Below are the code and all the weights of a small trained network. Each question names an input and a target symbol and asks about switching units off, where a switched-off unit gives its printed mean instead of its output.

import numpy as np


def w(rows, s, z=0):
    codes = np.array(rows[::2]) - 128.0
    scale = np.full(codes.shape[1], s)
    scale[-1] = z or s
    return codes * scale


def norm(h):
    return h / np.sqrt((h * h).mean(-1, keepdims=True) + 1e-5)


def f(y):
    return y / 2 * (1 + np.tanh(0.7978845608 * (y + 0.044715 * y**3)))


def softmax(a):
    e = np.exp(a - a.max(-1, keepdims=True))
    return e / e.sum(-1, keepdims=True)


def log_softmax(a):
    a = a - a.max(-1, keepdims=True)
    return a - np.log(np.exp(a).sum(-1, keepdims=True))


def net(x, mask):
    ids = ['αβγδεηθλμξπστω'.index(c) for c in x.split()]
    T = len(ids)
    res = E[ids] + P[:T]
    r = norm(res)
    for j in range(2):
        rows = slice(3 * j, 3 * j + 3)
        q, k, v = (r @ M[0][rows].T for M in (Q, K, V))
        z = softmax(np.where(np.tri(T) > 0, q @ k.T / 3**0.5, -1e9)) @ v
        o = O[0][rows]
        res = res + np.where(mask[j], z, o[:, -1]) @ o[:, :-1]
    y = f(norm(res) @ A[0][:, :-1].T + A[0][:, -1])
    res = res + np.where(mask[2:14], y, B[0][:, -1]) @ B[0][:, :-1]
    return log_softmax(norm(res)[-1] @ U[:, :-1].T + U[:, -1])


Q, K, V, O, A, B = {}, {}, {}, {}, {}, {}
E = w([
[179,154,101,43,180,149,228,225,149,94,101],'α',
[149,110,118,121,84,174,121,201,107,124,178],'β',
[200,168,55,67,123,74,142,176,7,180,165],'γ',
[128,161,123,100,89,55,245,117,92,149,116],'δ',
[98,105,102,134,160,110,72,146,79,161,73],'ε',
[137,85,149,142,130,160,155,177,149,161,132],'η',
[153,127,140,154,167,117,168,182,50,177,137],'θ',
[141,8,134,146,131,81,99,119,132,100,174],'λ',
[25,168,216,197,110,124,152,59,125,171,94],'μ',
[106,105,147,159,164,143,164,170,175,175,107],'ξ',
[60,177,135,20,65,170,123,201,113,114,160],'π',
[119,125,131,82,99,146,77,183,117,109,165],'σ',
[121,131,147,152,178,107,21,159,108,59,141],'τ',
[149,88,101,240,199,105,95,151,77,179,97],'ω',
],0.019)
P = w([
[201,148,209,80,129,151,126,89,128,150,81],'0',
[161,117,80,188,141,146,56,151,117,142,168],'1',
[137,116,115,155,124,104,167,252,113,119,110],'2',
[24,178,90,178,105,152,72,74,145,190,105],'3',
[132,55,69,63,165,119,82,157,95,120,118],'4',
[66,192,126,228,91,98,54,64,98,167,158],'5',
[113,68,138,133,69,107,147,181,147,101,100],'6',
[73,191,101,163,113,181,58,78,170,201,133],'7',
[138,121,158,142,76,52,164,118,130,139,97],'8',
[64,198,45,65,108,172,69,110,110,107,140],'9',
[202,101,122,100,165,113,137,129,148,168,107],'10',
[110,163,100,151,98,230,83,107,71,141,139],'11',
],0.013)
Q[0] = w([
[197,96,194,121,141,110,153,201,85,72,116],'H1',
[119,156,106,112,162,170,134,73,150,78,112],'H1',
[157,130,134,56,142,157,178,171,136,105,89],'H1',
[75,165,136,148,112,179,159,2,93,79,123],'H2',
[145,80,170,117,113,104,157,59,91,100,137],'H2',
[141,32,166,108,117,105,132,174,77,114,114],'H2',
],0.0086)
K[0] = w([
[217,232,143,88,130,220,85,55,179,150,118],'H1',
[36,186,78,204,68,59,144,139,186,111,224],'H1',
[180,193,169,175,130,104,104,125,162,133,93],'H1',
[46,129,2,169,145,90,172,154,129,123,211],'H2',
[113,169,66,173,190,219,77,137,130,142,192],'H2',
[207,181,253,57,204,130,183,70,115,168,112],'H2',
],0.0063)
V[0] = w([
[109,87,122,216,181,73,165,127,91,114,103],'H1',
[78,95,206,125,169,174,108,154,254,57,178],'H1',
[147,124,162,135,86,145,90,97,143,68,207],'H1',
[129,89,92,66,169,71,85,158,99,53,194],'H2',
[190,137,83,143,241,154,98,188,122,107,34],'H2',
[175,159,116,77,82,171,83,176,147,126,164],'H2',
],0.0082)
O[0] = w([
[204,142,165,165,102,164,64,158,132,72,149,79],'H1',
[115,248,116,140,192,104,73,112,158,166,95,98],'H1',
[136,88,197,140,187,91,131,150,76,160,109,63],'H1',
[108,131,167,102,178,163,144,198,92,136,170,83],'H2',
[222,184,155,152,181,159,171,212,167,97,146,252],'H2',
[44,108,113,112,116,77,156,168,184,147,168,253],'H2',
],0.012,0.0044)
A[0] = w([
[140,85,123,149,145,121,111,119,154,165,156,162],'N1',
[107,151,197,113,92,138,118,134,160,116,126,184],'N2',
[80,154,147,138,128,130,103,120,172,81,137,209],'N3',
[193,156,153,105,125,155,148,150,124,97,96,113],'N4',
[179,91,107,79,183,131,112,130,106,195,65,188],'N5',
[87,121,92,127,154,218,164,165,106,138,98,197],'N6',
[96,124,124,149,119,114,98,125,100,162,86,102],'N7',
[100,77,148,161,138,105,105,157,160,177,248,253],'N8',
[149,179,116,141,124,107,114,127,157,136,174,71],'N9',
[110,88,99,175,93,151,90,123,124,66,179,16],'N10',
[152,127,176,150,124,106,140,181,131,132,159,144],'N11',
[107,150,142,109,125,191,120,103,110,125,123,149],'N12',
],0.011,0.003)
B[0] = w([
[63,213,131,191,160,105,151,107,19,80,64,156],'N1',
[212,30,133,100,186,135,37,243,180,173,44,152],'N2',
[108,100,15,246,153,153,210,93,176,218,93,166],'N3',
[142,193,137,180,69,184,43,158,148,184,204,165],'N4',
[104,50,159,79,9,126,54,225,168,56,99,161],'N5',
[23,254,166,69,111,224,74,139,173,139,58,196],'N6',
[27,139,171,174,110,175,194,117,169,115,195,145],'N7',
[94,160,140,107,199,218,125,30,54,97,96,254],'N8',
[174,129,66,106,165,210,130,185,157,159,102,157],'N9',
[128,135,137,153,162,121,40,134,135,91,13,177],'N10',
[141,86,184,151,119,128,145,137,70,139,109,177],'N11',
[163,170,142,210,148,106,89,82,225,153,101,140],'N12',
],0.0058,0.0095)
U = w([
[159,181,130,133,205,127,154,167,136,152,138,66],'α',
[97,123,97,118,162,111,156,109,108,156,121,68],'β',
[126,53,99,123,163,164,185,146,115,117,165,234],'γ',
[121,105,120,136,82,104,121,88,120,115,120,127],'δ',
[153,119,117,151,116,153,141,129,131,94,159,86],'ε',
[153,143,60,139,137,10,136,157,196,147,47,158],'η',
[175,135,145,165,105,138,107,130,122,108,165,250],'θ',
[110,102,182,104,131,142,101,140,61,113,122,167],'λ',
[135,120,126,131,87,104,112,62,110,126,100,125],'μ',
[164,241,1,158,159,154,124,58,124,151,126,90],'ξ',
[69,173,93,103,166,127,143,87,84,170,137,151],'π',
[82,97,116,88,235,76,167,138,126,177,131,146],'σ',
[168,178,205,124,212,88,103,170,95,178,133,118],'τ',
[185,118,159,190,125,116,128,157,167,101,215,151],'ω',
],0.0069,0.0018)

Each question gives the input, a string of symbols that net reads in full, and the target symbol t.
The units are the heads (3 rows each of Q, K, V and O) and the neurons (one row each of A and B). Each row of codes is followed by its name. A weight is (code - 128) times the scale printed after its matrix; where a second scale follows, it is the last column's (O, A, B and U).
mask holds one flag per unit, heads first, then neurons. A switched-off unit (its flag False) gives its mean, the last column of its rows in O or B, instead of its output. The means were averaged over made-up inputs and are rounded, as every weight is.
A unit's drop is (log p(t) with every unit on - log p(t) with that unit switched off) / (log p(t) with every unit on - log p(t) with every unit switched off).
The circuit of an input: a set's keep is (log p(t) with only the set's units on - log p(t) with every unit switched off) / (log p(t) with every unit on - log p(t) with every unit switched off). Starting from the 12 units with the biggest drops (on a tie, the unit counted first), units are removed one at a time, each time the one whose removal leaves the highest keep (on an exact tie, the one counted first), for as long as the keep stays at least 0.8.
circuit, biggest first: the units of the circuit, biggest drop first
most important unit: the unit with the biggest drop
k most important neurons: the k neurons with the biggest drops, biggest first
which heads matter: for each layer, one digit per head in row order, 1 if its drop is at least 0.15 and else 0, layers parted by /
input σ ξ α ω η μ, target ξ: circuit, biggest first -> H1, H2
input η δ ε, target η: which heads matter -> 01
input τ π η ω ω τ ω, target τ: which heads matter -> 11
input η μ η σ ω, target η: circuit, biggest first -> H2, N8
input λ η η γ σ δ σ σ τ η σ, target λ: most important unit -> N5
input λ τ η σ σ η σ γ η, target λ: which heads matter -> 01
input τ ω γ η η ω σ, target τ: which heads matter -> 10
input σ η λ η ξ η δ λ, target ξ: circuit, biggest first -> H1, N3, N8
input σ τ η, target σ: which heads matter -> 10
input η β μ η σ σ σ β, target π: circuit, biggest first -> H2, H1
input η η γ η σ ω ω, target η: which heads matter -> 11
input η η γ, target η: 2 most important neurons -> N8, N5
input γ ε σ, target γ: which heads matter -> 10
input η η λ, target η: which heads matter -> 11
input ξ η β μ α σ τ ε α, target ξ: which heads matter -> 11
input σ σ σ η γ, target σ: circuit, biggest first -> H1
input η η λ α η ω σ, target η: which heads matter -> 01
input σ σ β σ η ω μ λ λ λ α, target σ: which heads matter -> 11
input ω η σ δ γ σ η, target ω: which heads matter -> 01
input λ ω δ τ η β γ μ η η ω, target λ: circuit, biggest first -> N5, H2
input η σ τ λ θ π η, target η: circuit, biggest first -> H2, H1
input ω η σ, target ω: circuit, biggest first -> H2, H1
input η δ σ ω σ η θ, target η: circuit, biggest first -> H2
input ω σ τ, target ω: circuit, biggest first -> H2, H1, N8
